Here is a tiny trained network, its code and every weight. The questions are about switching its units off for an input and a target symbol, where a switched-off unit gives its printed mean instead of its output.

import numpy as np


def w(rows, s, z=0):
    codes = np.array(rows[::2]) - 128.0
    scale = np.full(codes.shape[1], s)
    scale[-1] = z or s
    return codes * scale


def norm(h):
    return h / np.sqrt((h * h).mean(-1, keepdims=True) + 1e-5)


def f(y):
    return np.maximum(y, 0)


def softmax(a):
    e = np.exp(a - a.max(-1, keepdims=True))
    return e / e.sum(-1, keepdims=True)


def log_softmax(a):
    a = a - a.max(-1, keepdims=True)
    return a - np.log(np.exp(a).sum(-1, keepdims=True))


def net(x, mask):
    ids = ['γεηθξπτω'.index(c) for c in x.split()]
    T = len(ids)
    res = E[ids] + P[:T]
    u = 0
    for l in range(2):
        q, k, v = (norm(res) @ M[l].T for M in (Q, K, V))
        z = softmax(np.where(np.tri(T) > 0, q @ k.T / 4**0.5, -1e9)) @ v
        res = res + np.where(mask[u], z, O[l][:, -1]) @ O[l][:, :-1]
        u += 1
        y = f(norm(res) @ A[l][:, :-1].T + A[l][:, -1])
        res = res + np.where(mask[u : u + 4], y, B[l][:, -1]) @ B[l][:, :-1]
        u += 4
    return log_softmax(norm(res)[-1] @ U[:, :-1].T + U[:, -1])


Q, K, V, O, A, B = {}, {}, {}, {}, {}, {}
E = w([
[141,58,43,124,127],'γ',
[183,110,150,138,171],'ε',
[120,163,176,66,215],'η',
[153,77,184,71,147],'θ',
[247,164,187,39,156],'ξ',
[186,73,123,152,170],'π',
[139,206,135,39,195],'τ',
[19,102,138,195,87],'ω',
],0.016)
P = w([
[146,124,123,254,176],'0',
[83,106,154,167,190],'1',
[76,124,150,147,159],'2',
[78,122,148,137,156],'3',
[81,122,147,141,149],'4',
[81,126,148,144,138],'5',
[85,119,132,156,145],'6',
[93,123,146,163,134],'7',
],0.007)
Q[0] = w([
[219,73,220,123,254],'0.h1',
[99,139,245,29,190],'0.h1',
[94,136,163,128,132],'0.h1',
[131,102,72,146,91],'0.h1',
],0.0098)
K[0] = w([
[85,2,73,82,55],'0.h1',
[96,66,122,67,116],'0.h1',
[127,109,140,140,142],'0.h1',
[146,139,140,152,114],'0.h1',
],0.014)
V[0] = w([
[73,35,159,77,179],'0.h1',
[192,188,23,117,190],'0.h1',
[101,185,30,183,162],'0.h1',
[6,147,2,143,163],'0.h1',
],0.0079)
O[0] = w([
[235,193,104,232,133,253],'0.h1',
[153,195,208,2,98,107],'0.h1',
[118,170,149,43,47,63],'0.h1',
[82,202,101,164,140,64],'0.h1',
],0.007,0.0071)
A[0] = w([
[15,103,167,86,186,197],'0.n1',
[92,253,174,146,230,254],'0.n2',
[124,193,101,222,111,55],'0.n3',
[163,247,158,195,203,110],'0.n4',
],0.0061,0.0035)
B[0] = w([
[227,168,145,210,44,156],'0.n1',
[214,65,198,160,1,255],'0.n2',
[35,142,193,77,57,144],'0.n3',
[171,142,203,3,107,231],'0.n4',
],0.0072,0.0079)
Q[1] = w([
[76,204,114,120,164],'1.h1',
[160,124,102,95,138],'1.h1',
[72,104,52,134,251],'1.h1',
[193,78,136,147,69],'1.h1',
],0.012)
K[1] = w([
[169,171,162,118,83],'1.h1',
[88,142,146,155,99],'1.h1',
[145,89,174,138,162],'1.h1',
[102,61,3,124,109],'1.h1',
],0.013)
V[1] = w([
[250,174,58,124,58],'1.h1',
[198,194,105,2,119],'1.h1',
[184,163,42,214,72],'1.h1',
[120,101,50,112,161],'1.h1',
],0.0095)
O[1] = w([
[105,183,122,82,235,254],'1.h1',
[108,80,146,103,176,98],'1.h1',
[82,228,39,177,169,205],'1.h1',
[68,207,202,121,255,119],'1.h1',
],0.0083,0.0054)
A[1] = w([
[175,2,139,118,28,158],'1.n1',
[48,23,23,82,145,241],'1.n2',
[211,130,171,74,145,152],'1.n3',
[130,105,118,222,202,252],'1.n4',
],0.0087,0.003)
B[1] = w([
[78,188,108,176,143,205],'1.n1',
[251,145,139,126,26,140],'1.n2',
[45,94,75,166,125,254],'1.n3',
[133,196,153,31,91,236],'1.n4',
],0.012,0.0081)
U = w([
[25,152,72,83,232,90],'γ',
[70,104,166,41,45,141],'ε',
[61,110,127,216,203,253],'η',
[77,183,84,115,83,79],'θ',
[140,56,217,176,36,85],'ξ',
[206,168,118,199,182,135],'π',
[134,30,165,82,185,113],'τ',
[67,202,72,199,6,131],'ω',
],0.011,0.0051)

Each question gives the input, a string of symbols that net reads in full, and the target symbol t.
The units are the heads (4 rows each of Q, K, V and O) and the neurons (one row each of A and B). Each row of codes is followed by its name. A weight is (code - 128) times the scale printed after its matrix; where a second scale follows, it is the last column's (O, A, B and U).
mask holds one flag per unit, layer by layer, with each layer's heads first. A switched-off unit (its flag False) gives its mean, the last column of its rows in O or B, instead of its output. The means were averaged over made-up inputs and are rounded, as every weight is.
A unit's drop is (log p(t) with every unit on - log p(t) with that unit switched off) / (log p(t) with every unit on - log p(t) with every unit switched off).
The circuit of an input: a set's keep is (log p(t) with only the set's units on - log p(t) with every unit switched off) / (log p(t) with every unit on - log p(t) with every unit switched off). Starting from all 10 units, units are removed one at a time, each time the one whose removal leaves the highest keep (on an exact tie, the one counted first), for as long as the keep stays at least 0.8.
units of the circuit, in order: the units of the circuit, biggest drop first
unit that matters most: the unit with the biggest drop
k most important neurons: the k neurons with the biggest drops, biggest first
top k neurons in layer l: the k neurons of layer l with the biggest drops, biggest first
drop when u is switched off: that unit's drop, to one decimal
input η γ θ ε ε γ γ γ, target γ: units of the circuit, in order : [1.h1]
input γ π τ π ω ξ ε, target γ: units of the circuit, in order : [1.h1; 0.h1]
input γ η ξ, target γ: units of the circuit, in order : [1.h1; 0.h1; 0.n4]
input τ γ τ η η, target τ: units of the circuit, in order : [1.h1; 0.h1; 1.n4]
input τ ω ε ω τ ξ, target ω: 2 most important neurons : [1.n1; 0.n1]
input ε τ π ε γ ε η τ, target ε: top 2 neurons in layer 1 : [1.n1; 1.n3]
input τ η η ξ, target τ: units of the circuit, in order : [1.h1; 1.n4; 1.n3]
input ε ε π, target γ: units of the circuit, in order : [0.n2; 0.h1; 1.n3]
input ε η ω τ τ, target ω: units of the circuit, in order : [0.n2; 1.h1]
input ε γ ξ ε ε ω, target ε: 2 most important neurons : [0.n2; 0.n4]
input ε ε ε η γ, target ε: 2 most important neurons : [1.n2; 0.n2]
input τ ε γ η γ θ ε, target τ: top 2 neurons in layer 1 : [1.n4; 1.n1]
input γ θ η ξ ξ ε θ ξ, target γ: 2 most important neurons : [0.n4; 0.n2]
input η ε ε, target η: 2 most important neurons : [1.n1; 1.n3]
input ε ε τ ε η ε, target η: unit that matters most : 1.n1
input η ε τ τ η, target ξ: 3 most important neurons : [0.n2; 1.n4; 0.n1]
input θ ω ε ε ε ξ ξ θ, target π: 2 most important neurons : [1.n3; 0.n2]
input ε π γ, target ε: 2 most important neurons : [0.n2; 1.n2]
input η θ ε ξ η θ η, target π: drop when 0.h1 is switched off : 2.1
input ω η ε η, target ω: drop when 1.h1 is switched off : 0.1
input η η θ ε τ ε τ, target π: drop when 0.h1 is switched off : 3.8
input ω η ε ξ τ ε, target ω: drop when 0.h1 is switched off : 0.1
input ε γ θ θ τ ε, target ε: most important neuron : [0.n4]
